U: [23.4 53.9  2.1  0.6 11.6]
V: [ 1.1 50.2 29.4  4.4  6.5]
S: [ 1.2 80.0  0.9  1.3  1.8]
T: [ 2.0 70.4 11.1  1.8  1.0]
C: [ 2.0 70.4 11.1  3.9  4.2]
Y: [ 2.0 70.4 11.1  6.9  4.2]
H: [ 8.0 42.8 15.1  1.3 24.5]
loc: [15.1] | H, 2
which: [ 1.2 80.0  0.9  1.3  1.8] | S
loc: [2.1] | U, 2
loc: [1.1] | V, 0
loc: [8.0] | H, 0

nugor: [ -1.4  11.7 -59.5 -47.1  -2.0  14.9]
bepe: [-17.4 -33.7  32.0  12.1 -37.6 -53.3]
puga: [-13.2 -25.8  17.5   7.1 -24.7 -35.9]
lik: [-46.0 -40.4   5.4  26.0  33.4  22.7]
mipuv: [ -9.2  -2.7 -12.7 -18.5  -5.5  -1.9]
muleb: [-11.2 -24.4  18.1   7.0 -26.5 -37.5]
tutuf: [-16.3 -32.0  30.8   9.9 -38.7 -53.7]
basev: [ -9.4  -7.8 -13.8  -9.9  -0.1   0.8]
Naki: [ -4.2   9.7 -57.2 -47.0  -0.4  15.6]
Bik: [-17.8 -29.4  19.8   9.9 -23.0 -35.2]
bizuf: [ 26.1  35.5 -17.8 -48.1 -68.1 -55.4]
loc: [-47.1] | nugor, 3
loc: [26.0] | lik, 3

E: [-12.6 -14.0  -0.6  -7.3  -5.9   1.1  -2.4  10.0   6.0 -11.1  -1.4  18.5
  -1.1   4.9  -1.5   1.8]
P: [-41.1 -17.0 -21.2  11.8  20.9  17.6  -6.1 -58.9  36.6  -2.2  20.5 -19.9
 -18.4  43.4  19.3  10.1]
Q: [ -9.9   2.8 -25.7  11.6   0.0   9.1 -13.0  -2.1  -0.4  -0.4  -8.3  16.4
 -19.1   7.2   3.2   5.2]
D: [ -9.9   2.8   9.5  -5.9   0.0   9.1 -13.0  -2.1  -0.4  -2.1  -8.3  16.4
 -19.1   7.2   3.2   5.2]
J: [-41.1 -17.0 -16.9  11.8  -6.4  17.6  -2.8 -58.9  36.6  -2.2  20.5 -19.9
 -25.6  43.4  19.3  10.1]
loc: [6.0] | E, 8
loc: [-1.4] | E, 10
loc: [-2.8] | J, 6
loc: [-25.7] | Q, 2
loc: [-7.3] | E, 3

mogov: [  5.1  29.8   3.0 -16.2 -20.4 -14.5   2.8  31.4  28.5  20.9  -4.2  -3.3
  21.0   1.8]
Depor: [ -4.2  -3.7  17.0  17.9  16.9  -0.7  -5.1 -28.5 -17.5  -9.8   1.9   5.9
  13.6   6.6]
dok: [ 10.5  13.5  -5.3 -15.1 -25.9 -15.0   4.7  18.6   6.4 -41.0 -19.3  49.9
   9.1  -1.6]
Dasut: [-32.3 -57.2   0.1  45.9  25.2  -5.8   4.9  19.8  22.3 -11.9  -7.8  18.5
  48.9  20.8]
fuvis: [ 17.5  20.6   0.5  -6.8  -3.5  25.7   9.9  40.3  38.0  23.0 -13.0 -44.4
  27.0   2.6]
dize: [ -1.0  38.6   8.7 -32.4 -16.9 -52.3   4.8  24.6  12.7  35.7  -1.2  16.5
 -26.9   0.1]
vos: [  9.8 -57.9   7.9  34.5  22.6   9.6   4.6 -13.4 -16.5 -26.1  21.0  -2.4
  29.4  16.5]
zug: [-11.6   5.4   0.4  -6.8  -2.9   6.4   4.5 -75.6 -66.0  11.2  15.6  -6.8
 -47.5   4.6]
Tiri: [ -2.9  75.2   1.0 -43.5 -35.7  20.8  -0.6   7.2  -6.2 -24.2 -10.5 -15.0
 -38.3 -19.4]
Ruzi: [  3.8  -3.1   5.2   5.6  -8.8  -6.3   4.4   3.7   3.0 -14.8 -13.5  35.3
   5.5  -5.2]
Pobe: [ 11.1 -32.4   9.6  16.4  28.7 -53.7   8.9   9.1  10.0  49.5   9.4  33.0
  14.4  14.8]
vak: [ 10.9  -8.5   4.4   7.2   2.6   5.5   6.2  22.3  10.7 -31.4   1.1 -57.9
  19.1  11.4]
loc: [5.6] | Ruzi, 3
loc: [-8.5] | vak, 1

binas: [ 58.8   0.2  38.9  29.4  44.7   6.0   3.1 -23.3  48.1]
kap: [ 18.9   1.7  10.5 -22.1 -31.2  27.0  25.0  45.1  28.7]
Rup: [ 18.9   0.3  10.5 -22.1 -31.2  27.0  25.0  45.1  28.7]
tuz: [  0.9  65.6  12.6  -7.3 -65.8 -56.0  53.6 -51.8 -42.5]
Zutem: [-38.6 -27.4 -12.1  12.8 -13.3  11.0 -61.6  29.3  -7.2]
loc: [12.8] | Zutem, 3
loc: [29.4] | binas, 3
loc: [0.9] | tuz, 0

Gekin: [ -0.6  -7.4 -34.9   1.7  -9.8]
biz: [ 16.0  62.8   4.2 -23.6 -37.7]
Kepof: [-48.6 -28.1  -4.2 -57.0  16.1]
Lof: [-20.8   3.8 -30.4 -22.7  -4.3]
vib: [-34.9  -7.4 -34.9   1.7  -9.8]
lubug: [-34.5   3.9 -35.3 -57.0 -37.1]
Kirug: [  8.7  37.9 -48.0   1.9  46.9]
Nevo: [-32.1 -28.9 -28.2 -37.6 -26.9]
loc: [3.9] | lubug, 1
loc: [-37.6] | Nevo, 3
loc: [-4.2] | Kepof, 2
loc: [16.0] | biz, 0
loc: [-37.7] | biz, 4

lif: [  4.7  50.6  17.6  40.6 -56.4 -15.9 -17.0  -8.2 -12.0   8.9]
Ded: [-22.2  35.8  19.8 -21.0 -50.7 -28.7   5.3  37.0  19.9   8.5]
Deso: [ -3.7  11.9  16.3  40.7   6.5   5.2 -15.0 -35.7   0.6  36.7]
Kar: [ -3.9 -53.4  13.2   9.6  72.3  -2.3   8.6 -51.6  55.5 -18.0]
Banib: [-22.2  35.8  19.8 -21.0 -50.7 -28.7   5.3   0.3 -28.7  10.5]
pato: [ 29.7 -28.9 -27.9 -10.1  22.7  21.2  17.1 -20.7 -29.4 -33.9]
gonak: [ -3.9 -53.4  13.2   9.6  72.3  -8.1  -7.3   7.2  34.9  -9.6]
loc: [40.7] | Deso, 3
loc: [-17.0] | lif, 6

Loben: [-19.3 -21.7  13.9   2.4 -16.1]
Begeb: [-66.6 -66.7   7.8 -11.9   2.5]
tenu: [ -2.3 -34.6 -33.7 -12.0  27.6]
tul: [ -2.4   5.1 -33.6 -55.6  20.5]
loc: [-16.1] | Loben, 4
loc: [-12.0] | tenu, 3
loc: [27.6] | tenu, 4
loc: [-66.6] | Begeb, 0
loc: [2.4] | Loben, 3
loc: [-2.3] | tenu, 0
loc: [-33.6] | tul, 2

nuzo: [-13.6  11.9  25.1  31.4]
vezo: [-37.4 -57.2   6.0 -21.0]
velo: [-37.4  11.9 -21.1 -34.4]
Mapam: [-37.4 -57.2 -21.1 -34.4]
loc: [-21.0] | vezo, 3
which: [-37.4 -57.2 -21.1 -34.4] | Mapam

Rupu: [ 27.3 -11.6   7.9   9.5 -32.1   1.9  18.8 -29.8  12.8  47.9 -24.0   7.1
 -26.5 -25.8  44.2  28.4 -15.5   6.1 -56.9]
vodel: [ 29.6  -4.8  -2.0  19.5 -29.1   5.4  35.1 -30.3   4.4   9.7 -30.2  20.5
 -21.5 -19.3  40.1  23.6  -9.4  17.8 -49.2]
Vopo: [ 36.7  -8.4   1.0  17.1 -37.3   2.2  18.6 -25.2  33.8  66.4 -27.4 -26.7
 -46.8 -27.6  56.0  50.0 -51.5 -14.5 -74.2]
gep: [ 30.2 -10.5   6.1  11.5 -33.8   1.9  18.2   6.5  19.6  54.9 -24.7   4.0
 -33.0 -26.6  47.8  35.3 -26.9  -0.6 -62.4]
pafu: [ 33.0  -1.9  -6.9  24.6 -29.7   6.4  39.9 -28.9  -8.5   3.9 -33.2  22.0
 -25.9 -18.0  42.4  28.2 -17.9  15.4 -52.0]
pona: [-26.5 -11.5   8.6   8.4 -30.7   2.3  20.1 -31.0   7.4  41.0 -23.6  10.1
 -21.8 -24.9  41.3  23.3  -7.2  -9.3 -52.4]
loc: [6.4] | pafu, 5
loc: [-62.4] | gep, 18
loc: [-9.4] | vodel, 16
loc: [-26.6] | gep, 13
loc: [-8.4] | Vopo, 1
loc: [9.5] | Rupu, 3

sanez: [ -8.3   2.0 -22.2   7.9 -63.7]
nep: [-11.7 -34.3 -11.8 -17.8  -4.2]
tuves: [-12.1 -24.7 -17.9 -14.7 -24.6]
tomot: [ -8.3   2.0  29.8   7.9 -63.7]
zize: [ 23.7 -33.1 -22.2  -9.7 -49.1]
loc: [-11.7] | nep, 0
loc: [-49.1] | zize, 4
loc: [-24.6] | tuves, 4
loc: [-11.8] | nep, 2
loc: [23.7] | zize, 0

lona: [ 64.5 -53.4   4.8  37.5  36.0   4.2  17.5 -28.8 -42.2 -30.4 -11.2  -2.1
  -6.1 -29.9 -32.7  24.6]
Mife: [-31.8 -48.9  17.1 -24.5  31.1   6.3 -35.4  -9.4  24.7 -44.4 -17.1   5.3
 -35.6  12.3 -33.4 -39.9]
muz: [ 5.5  9.2 24.6  4.9 16.5 18.2 15.2  5.6 20.0 17.2 12.5 21.0  4.1 23.4
 17.6 13.7]
loc: [24.7] | Mife, 8
loc: [17.5] | lona, 6
loc: [5.3] | Mife, 11
loc: [-35.6] | Mife, 12
loc: [4.9] | muz, 3
loc: [4.1] | muz, 12
loc: [-2.1] | lona, 11

lar: [-53.9  -3.1  43.5 -74.1  38.7  55.3]
bote: [-53.9  -3.1  43.5 -74.1  38.7  24.3]
Zub: [  2.9   3.1 -10.3  79.8   3.0   2.9]
loc: [3.0] | Zub, 4
loc: [-10.3] | Zub, 2
loc: [3.1] | Zub, 1

